Below are the code and all the weights of a small trained network. Each question names an input and a class and asks about switching units off, where a switched-off unit gives its printed mean instead of its output.

import numpy as np


def w(rows, s, z=0):
    codes = np.array(rows[::2]) - 128.0
    scale = np.full(codes.shape[1], s)
    scale[-1] = z or s
    return codes * scale


def norm(h):
    return h / np.sqrt((h * h).mean(-1, keepdims=True) + 1e-5)


def f(y):
    return np.maximum(y, 0)


def log_softmax(a):
    a = a - a.max(-1, keepdims=True)
    return a - np.log(np.exp(a).sum(-1, keepdims=True))


def net(x, mask):
    res = np.array(x, float).reshape(1, 2) / 4 @ E
    u = 0
    for l in range(2):
        y = f(norm(res) @ A[l][:, :-1].T + A[l][:, -1])
        res = res + np.where(mask[u : u + 8], y, B[l][:, -1]) @ B[l][:, :-1]
        u += 8
    return log_softmax(norm(res)[-1] @ U[:, :-1].T + U[:, -1])


A, B = {}, {}
E = w([
[131,4,129,234,116,132,67,120,168],'x0',
[129,157,124,86,145,128,125,210,102],'x1',
],0.0038)
A[0] = w([
[127,228,128,2,140,128,147,148,97,127],'0.n0',
[117,122,145,131,133,133,122,199,126,121],'0.n1',
[141,122,121,137,117,122,119,114,140,100],'0.n2',
[127,211,127,73,128,135,150,123,117,135],'0.n3',
[124,133,127,121,129,127,128,130,123,123],'0.n4',
[121,169,140,115,126,129,150,113,127,133],'0.n5',
[127,194,129,36,134,124,131,166,99,252],'0.n6',
[130,130,128,130,124,124,127,127,129,97],'0.n7',
],0.013,0.0032)
B[0] = w([
[148,195,84,135,3,79,64,58,122,250],'0.n0',
[155,136,96,123,124,123,122,136,129,159],'0.n1',
[116,133,133,126,131,140,137,124,128,140],'0.n2',
[148,153,101,135,117,89,110,140,131,205],'0.n3',
[129,130,128,127,131,126,131,131,133,135],'0.n4',
[140,131,103,107,110,133,139,125,134,163],'0.n5',
[137,99,139,127,170,140,157,177,135,224],'0.n6',
[127,129,126,127,131,130,129,133,127,128],'0.n7',
],0.016,0.02)
A[1] = w([
[102,97,137,215,121,142,90,112,132,65],'1.n0',
[87,119,152,137,116,171,149,76,150,147],'1.n1',
[27,114,254,178,138,135,104,111,115,3],'1.n2',
[172,104,93,151,132,114,71,199,124,189],'1.n3',
[124,125,128,131,129,117,129,127,117,106],'1.n4',
[97,118,165,140,132,156,129,126,108,73],'1.n5',
[138,158,112,122,113,103,100,135,122,93],'1.n6',
[123,128,147,123,121,117,127,126,110,108],'1.n7',
],0.0063,0.0022)
B[1] = w([
[200,176,63,74,163,83,149,194,100,201],'1.n0',
[102,90,133,120,154,175,92,211,109,177],'1.n1',
[178,110,123,150,252,106,187,235,167,172],'1.n2',
[67,211,180,103,47,93,141,26,119,254],'1.n3',
[128,128,129,119,118,122,131,128,132,128],'1.n4',
[137,105,57,150,142,126,139,161,140,139],'1.n5',
[122,142,154,135,108,116,110,113,129,202],'1.n6',
[128,139,123,144,129,120,118,137,144,128],'1.n7',
],0.0039,0.006)
U = w([
[65,148,248,115,144,116,174,123,109,95],'0',
[140,81,124,157,215,137,136,192,141,177],'1',
[86,130,227,129,158,148,103,105,91,2],'2',
[78,129,216,128,151,144,110,113,99,31],'3',
[150,179,97,123,57,88,100,102,129,158],'4',
[69,98,141,111,121,221,148,90,133,98],'5',
],0.016,0.007)

Each question gives the input, the list of numbers given to net, and the class t.
The units are the neurons (one row each of A and B). Each row of codes is followed by its name. A weight is (code - 128) times the scale printed after its matrix; where a second scale follows, it is the last column's (A, B and U).
mask holds one flag per neuron, layer by layer. A switched-off neuron (its flag False) gives its mean, the last column of its row in B, instead of its output. The means were averaged over made-up inputs and are rounded, as every weight is.
A unit's drop is (log p(t) with every unit on - log p(t) with that unit switched off) / (log p(t) with every unit on - log p(t) with every unit switched off).
The circuit of an input: a set's keep is (log p(t) with only the set's units on - log p(t) with every unit switched off) / (log p(t) with every unit on - log p(t) with every unit switched off). Starting from the 12 units with the biggest drops (on a tie, the unit counted first), units are removed one at a time, each time the one whose removal leaves the highest keep (on an exact tie, the one counted first), for as long as the keep stays at least 0.8.
circuit, biggest first: the units of the circuit, biggest drop first
k most important neurons: the k neurons with the biggest drops, biggest first
top k neurons in layer l: the k neurons of layer l with the biggest drops, biggest first
drop of u: that unit's drop, to one decimal
input [6,-3], class 1: circuit, biggest first	[0.n0]
input [-1,-8], class 5: top 2 neurons in layer 0	[0.n3, 0.n0]
input [0,-4], class 1: 4 most important neurons	[0.n0, 0.n3, 0.n5, 0.n1]
input [2,-7], class 1: 3 most important neurons	[0.n0, 0.n3, 0.n5]
input [7,-6], class 1: top 3 neurons in layer 0	[0.n0, 0.n3, 0.n1]
input [1,-8], class 1: 3 most important neurons	[0.n0, 0.n3, 0.n5]
input [4,-3], class 1: 3 most important neurons	[0.n0, 0.n3, 0.n1]
input [3,-1], class 1: 3 most important neurons	[0.n0, 0.n1, 0.n3]
input [7,-7], class 1: drop of 0.n0	1.1
input [2,-4], class 1: drop of 0.n1	0.1
input [5,-4], class 1: drop of 0.n3	0.8
